After every row comes roughly how far along a hidden order it lies, from 0 to 30.
(in the rows, 100 means zero)
[111  34  98 125  83  95  66  95 111 135 109  95  89  97 195 119  92  91
 134  81 149 101 119 104 113  67 105  94 111  99 144  96 101  69]	23
[ 91  54  94 118  96  88  88  89  89 142 104  97 107  99 140 111 105  98
 117 101 127 100 125  86 107  79 126  99 123 123 114  93 101 106]	11
[ 77 130 101  97 114  75 121  84 107 130  80 101 114  87 120  93 112 128
  63  93 123  91 140 109 101  97 100  86  97 118 102  92 102 108]	2
[115  86  92  98  61  97  42  65 102  77 102  95  58 106 149 149  53  87
  73 133  78 138  58 112 109 118  75 105  96  80  90  82 143  72]	17
[105  90  93  69 100  94  92  98  98  98  96 109 104 110 111 100  99  98
 102 118  69 140  70 118  89 101  89  97  83  95  98  96 112 104]	4
[113  77  89 101 108 109  87  90 109 137 111  91 100 100 158 115  74 110
  99 114 114 120 107  96 104  96 106 111  98 102 115  92 117 111]	25
[103 121 112  56 101  64 103  96  94 112 106  98  98 102  86  88  61 109
  71 104 114 111 114 115  86  86 106 114 115 121  99  98 114 118]	20
[ 86  40  91  84 102  95  81 113 100  96 100 103  97 112 148  97  82  76
 112 115 102 126  88 105  90  95 100 113 109  99 118  93  92 106]	15
[107  76  85  78  98  99  89 107 101 112 104  92  98 106 121 111  64 103
  91 125  93 123  76  96  96 101  89 113  96  91 113  97 119 106]	22
[111  91  99  93  86 110 117  91  91  94 103  94 124 104 125 117 119 116
 111 114  96 132  97  95 112  92  82  91 114 106  95  84 113 114]	0
[ 90  90  70  80 112 160  87 100 118 171 107  79 143  86 181 123  60 120
 107 129 131 102 130  57 104  94 102 132  85 117 152 110 122 120]	30
[ 61 146  84 114 114 120  95  54 103 175  99 106 142  95  94  97 106 134
  74  89 145  99 170 112  82  92 118 121  90 108  99  95 127 124]	23
[120 134  98  96  98 118  92  75 113 114  91 106  99  96  94 111 110 107
 108 118  81  92 112 104 107  98 101 100  97  55  97  95 111 112]	27
[ 93 105 101  95  95  79 103  95  93 131  74 102 118  90 107  82 103 116
  93  89 111  90 129  89  90  84  92 103  98 102 109 105  91 112]	6
[133  84  94  94  97 134  91 113 117 115  98  94  82  83 159 114  80 109
 115  99  97  87  97  95 107  80 100  91  95  89 121 107 115  69]	30

New part:
[108 108 137 132  69 110 105  92 138 121  66 109 101  94  51  91  88 123
 102  94 106  90  56 145 104 101 103  84  73 108  81  96 114 109  93  95
  76 126  92 107 102 120 102 108 139 116 102 153 103 117 103 106 102  90]	0
[106 109 132 127  64 106  90  95 141 131  66 108  97  92  44  89  82 120
 103  92 108  93  59 146 102  89 101  89  67 110  84  97 116 109  91  97
  57 126  98 106 103 123 102 108 140 119 102 153 104 117 103 106  97  92]	23
[ 95 109 124 111  73 106 112  96 126 138  59 111 111  94  71 106  82 128
 104 101 110 104  66 144  98 139  86  87  64 108  93  89  98 104 101 108
  64 127  98  99 104 116 105 111 139 115 105 149 100 127 103 110 123  96]	17
[107 109 134 125  59 106 104  94 135 125  69 108  99  93  50  94  86 118
 102  94 107  95  68 149 103  92 103  88  69 111  81  96 113 110  92  97
  71 125  95 106 103 118 102 108 140 119 102 149 103 118 103 108  97  92]	9
[123 110 150 145  58 109  92  91 153 121  70 107  80  90  17  61  90 107
 101  84 105  74  59 151 108  29 124  93  67 110  69 106 137 117  79  77
  54 126  96 115 101 130  98 107 140 124  98 149 107 107 104 102  60  84]	20
[108 110 130 127  64 107 105  93 140 132  68 108  98  93  52  89  84 120
 103  93 108  94  61 145 103  94 102  86  66 110  85  96 111 110  91  97
  66 125  97 107 102 119 102 109 139 118 103 153 103 118 102 107  99  91]	14
[109 110 137 126  64 107 101  94 139 126  63 108  94  91  41  83  86 117
 103  90 107  90  61 150 104  82 105  88  65 110  80  98 118 111  88  94
  55 124  98 107 102 123 102 108 138 119 102 155 104 117 103 106  91  91]	25
[107 109 137 128  68 107 104  93 138 129  65 109  99  93  43  89  86 122
 103  94 108  93  61 145 103  94 105  85  71 109  81  97 113 110  92  95
  70 126  91 107 102 122 101 108 140 111 102 147 102 120 103 107  99  92]	6
[109 109 133 125  65 106 101  95 147 131  63 108  94  92  39  83  86 118
 102  92 108  89  57 146 103  84 103  90  63 109  82  98 119 110  89  94
  51 124  99 107 103 120 103 108 140 121 102 155 103 117 103 106  91  93]	28
[109 109 135 129  61 107 102  93 137 132  65 107  96  93  47  87  83 119
 102  92 107  90  59 144 104  89 107  87  59 111  80  98 117 112  89  92
  66 129  94 108 102 121 101 109 139 118 102 153 104 115 103 106  91  89]	11
[ 96 107 121 115  76 106 114  94 127 137  68 110 112  95  77 109  83 133
 104  99 109 107  65 140 100 151  87  82  71 108  90  89  97 106 102 107
  79 128  94 101 103 113 105 110 135 113 105 154 100 128 102 111 127  96]	2
[105 110 135 122  64 105 104  95 142 135  63 109  99  93  53  92  84 117
 102  95 109  92  61 144 101  96  99  87  63 110  84  95 114 109  93 101
  43 128 100 105 103 119 103 110 140 116 103 156 102 121 102 108 101  94]	30
